Below is a small trained network, with its code and all its weights. Each question gives an input and a target symbol and asks what happens when units are switched off, that is, made to give their printed mean instead of their output.

import numpy as np


def w(rows, s, z=0):
    codes = np.array(rows[::2]) - 128.0
    scale = np.full(codes.shape[1], s)
    scale[-1] = z or s
    return codes * scale


def f(y):
    return y / 2 * (1 + np.tanh(0.7978845608 * (y + 0.044715 * y**3)))


def softmax(a):
    e = np.exp(a - a.max(-1, keepdims=True))
    return e / e.sum(-1, keepdims=True)


def log_softmax(a):
    a = a - a.max(-1, keepdims=True)
    return a - np.log(np.exp(a).sum(-1, keepdims=True))


def net(x, mask):
    ids = ['βδλξσω'.index(c) for c in x.split()]
    T = len(ids)
    res = E[ids] + P[:T]
    q, k, v = (res @ M[0].T for M in (Q, K, V))
    z = softmax(np.where(np.tri(T) > 0, q @ k.T / 4**0.5, -1e9)) @ v
    res = res + np.where(mask[0], z, O[0][:, -1]) @ O[0][:, :-1]
    y = f(res @ A[0][:, :-1].T + A[0][:, -1])
    res = res + np.where(mask[1:13], y, B[0][:, -1]) @ B[0][:, :-1]
    return log_softmax(res[-1] @ U[:, :-1].T + U[:, -1])


Q, K, V, O, A, B = {}, {}, {}, {}, {}, {}
E = w([
[135,137,48,132,110,135,159,160,188,86,165],'β',
[101,125,170,127,130,216,108,164,160,185,149],'δ',
[145,143,107,116,72,128,145,172,110,184,91],'λ',
[49,160,128,54,102,196,80,71,249,144,167],'ξ',
[112,99,97,72,134,231,189,142,100,154,76],'σ',
[48,71,190,62,134,76,136,109,171,150,61],'ω',
],0.019)
P = w([
[110,199,188,70,93,109,194,116,138,171,157],'0',
[74,168,182,101,109,132,186,177,144,103,135],'1',
[132,149,186,124,100,142,174,133,213,115,119],'2',
[64,123,110,107,118,130,149,169,167,135,139],'3',
[154,142,144,153,124,119,132,121,179,104,113],'4',
[57,131,128,147,92,126,94,141,164,89,94],'5',
[137,151,134,174,135,117,121,86,153,131,99],'6',
[74,78,67,169,123,125,122,124,135,144,133],'7',
[168,132,102,200,136,99,99,56,163,129,93],'8',
[59,83,90,203,98,117,105,102,125,130,107],'9',
[169,175,127,235,188,104,112,66,170,147,80],'10',
[97,109,40,147,140,137,42,134,116,81,110],'11',
[78,48,123,211,9,151,76,40,138,92,120],'12',
[129,90,118,234,125,95,83,29,160,128,106],'13',
],0.012)
Q[0] = w([
[85,158,83,114,99,158,99,165,82,129,162],'H1',
[119,90,131,78,92,144,6,175,45,28,147],'H1',
[207,197,210,126,89,168,147,83,91,44,151],'H1',
[136,95,140,166,51,165,129,125,161,99,92],'H1',
],0.019)
K[0] = w([
[190,147,173,104,200,99,122,137,164,105,82],'H1',
[206,252,172,32,241,100,137,150,109,120,158],'H1',
[79,112,161,38,56,122,195,248,158,134,184],'H1',
[112,70,122,67,152,105,66,140,38,76,186],'H1',
],0.016)
V[0] = w([
[154,139,79,66,112,133,197,122,130,62,108],'H1',
[69,103,114,72,171,139,107,9,120,125,128],'H1',
[177,102,129,89,111,160,124,127,84,142,77],'H1',
[186,156,109,163,128,247,79,142,121,128,184],'H1',
],0.014)
O[0] = w([
[108,150,135,123,251,69,102,122,122,144,96,161],'H1',
[62,178,97,91,92,196,70,220,122,66,132,254],'H1',
[203,120,153,91,116,145,142,85,82,104,74,49],'H1',
[172,199,129,189,201,140,241,158,135,205,111,37],'H1',
],0.011,0.0033)
A[0] = w([
[119,66,123,128,190,103,35,103,82,115,125,98],'N1',
[124,140,199,47,169,154,199,146,147,92,212,94],'N2',
[158,121,141,151,170,62,161,92,38,89,129,12],'N3',
[92,143,127,143,157,92,178,145,230,171,51,168],'N4',
[62,120,120,204,135,132,98,121,169,144,86,182],'N5',
[147,133,104,208,139,165,87,87,58,121,154,115],'N6',
[156,176,240,64,111,126,152,173,100,170,197,107],'N7',
[164,10,151,132,207,164,139,96,160,55,144,138],'N8',
[123,210,154,133,150,110,218,118,132,151,169,3],'N9',
[124,63,108,117,95,171,78,177,221,163,77,213],'N10',
[171,119,173,126,183,119,158,127,65,118,165,78],'N11',
[138,42,204,98,164,89,196,242,187,65,102,94],'N12',
],0.011,0.0048)
B[0] = w([
[194,225,52,173,102,212,185,214,134,254,117,166],'N1',
[172,145,60,120,42,79,98,163,62,179,64,147],'N2',
[58,100,127,126,162,100,187,118,212,77,76,144],'N3',
[103,136,160,111,93,233,161,166,146,75,201,216],'N4',
[223,100,87,140,75,91,79,166,47,142,112,197],'N5',
[78,146,110,27,72,148,132,79,243,105,162,130],'N6',
[159,83,91,158,123,219,114,142,144,121,211,140],'N7',
[96,175,90,104,97,90,55,196,85,155,105,153],'N8',
[93,110,134,104,194,18,16,105,93,105,84,157],'N9',
[128,111,196,128,209,49,190,69,141,129,120,252],'N10',
[140,166,155,165,108,217,156,61,150,60,215,135],'N11',
[156,112,105,182,156,110,111,47,111,102,121,145],'N12',
],0.009,0.024)
U = w([
[218,83,119,141,147,199,109,146,106,193,186,117],'β',
[114,163,175,1,73,141,142,187,145,147,162,5],'δ',
[183,71,62,128,147,85,99,78,115,205,50,185],'λ',
[114,112,120,122,207,74,106,149,102,90,119,168],'ξ',
[165,66,157,106,135,154,215,111,199,136,147,244],'σ',
[151,159,111,51,193,212,140,103,56,108,78,88],'ω',
],0.0052,0.0033)

Each question gives the input, a string of symbols that net reads in full, and the target symbol t.
The units are the heads (4 rows each of Q, K, V and O) and the neurons (one row each of A and B). Each row of codes is followed by its name. A weight is (code - 128) times the scale printed after its matrix; where a second scale follows, it is the last column's (O, A, B and U).
mask holds one flag per unit, heads first, then neurons. A switched-off unit (its flag False) gives its mean, the last column of its rows in O or B, instead of its output. The means were averaged over made-up inputs and are rounded, as every weight is.
A unit's drop is (log p(t) with every unit on - log p(t) with that unit switched off) / (log p(t) with every unit on - log p(t) with every unit switched off).
The circuit of an input: a set's keep is (log p(t) with only the set's units on - log p(t) with every unit switched off) / (log p(t) with every unit on - log p(t) with every unit switched off). Starting from the 12 units with the biggest drops (on a tie, the unit counted first), units are removed one at a time, each time the one whose removal leaves the highest keep (on an exact tie, the one counted first), for as long as the keep stays at least 0.8.
circuit, biggest first: the units of the circuit, biggest drop first
unit that matters most: the unit with the biggest drop
top k neurons: the k neurons with the biggest drops, biggest first
input σ λ ω ξ δ λ λ λ δ λ δ λ, target σ: circuit, biggest first => (H1)
input δ δ β δ λ ω β λ, target β: circuit, biggest first => (H1; N4; N10)
input ω ξ ξ, target ξ: circuit, biggest first => (H1; N10; N4)
input ξ ξ σ ξ ω ξ β ξ, target β: circuit, biggest first => (H1; N5; N1; N4)
input λ λ ω β σ λ λ δ λ λ λ δ, target λ: top 3 neurons => (N4; N8; N7)
input β δ λ β σ β, target ω: circuit, biggest first => (H1; N10)
input ω λ λ σ δ β β λ ω ω λ ξ σ, target ξ: circuit, biggest first => (N10; H1; N4)
input β ξ ξ λ β λ λ δ λ ω λ β ξ δ, target ξ: circuit, biggest first => (H1; N10; N4)
input σ δ ξ λ ω, target λ: top 3 neurons => (N8; N12; N1)
input ω δ ξ σ δ ξ, target σ: circuit, biggest first => (H1; N10)
input λ ξ δ λ β ξ β ω λ λ λ δ σ, target σ: circuit, biggest first => (H1; N5)
input ξ ξ δ, target β: top 3 neurons => (N7; N5; N2)
input δ ξ β, target ξ: top 3 neurons => (N9; N12; N1)
input σ δ β, target ξ: unit that matters most => N9
input σ β λ λ λ δ σ ω ξ λ ξ, target λ: top 2 neurons => (N4; N8)
input λ δ δ δ σ σ β ξ λ λ ω ξ ξ δ, target ξ: circuit, biggest first => (N10; H1; N4)
input ξ ξ ω λ ω λ ξ ω ξ β λ, target β: circuit, biggest first => (N4; H1; N10)
input ω ξ ξ λ λ δ ξ λ ω δ, target δ: top 2 neurons => (N1; N12)
input λ λ δ δ ω σ λ λ β β ξ, target β: top 3 neurons => (N4; N5; N10)
input ξ ξ ω, target ξ: top 4 neurons => (N12; N10; N1; N5)
input λ λ σ λ λ λ, target σ: top 2 neurons => (N3; N5)
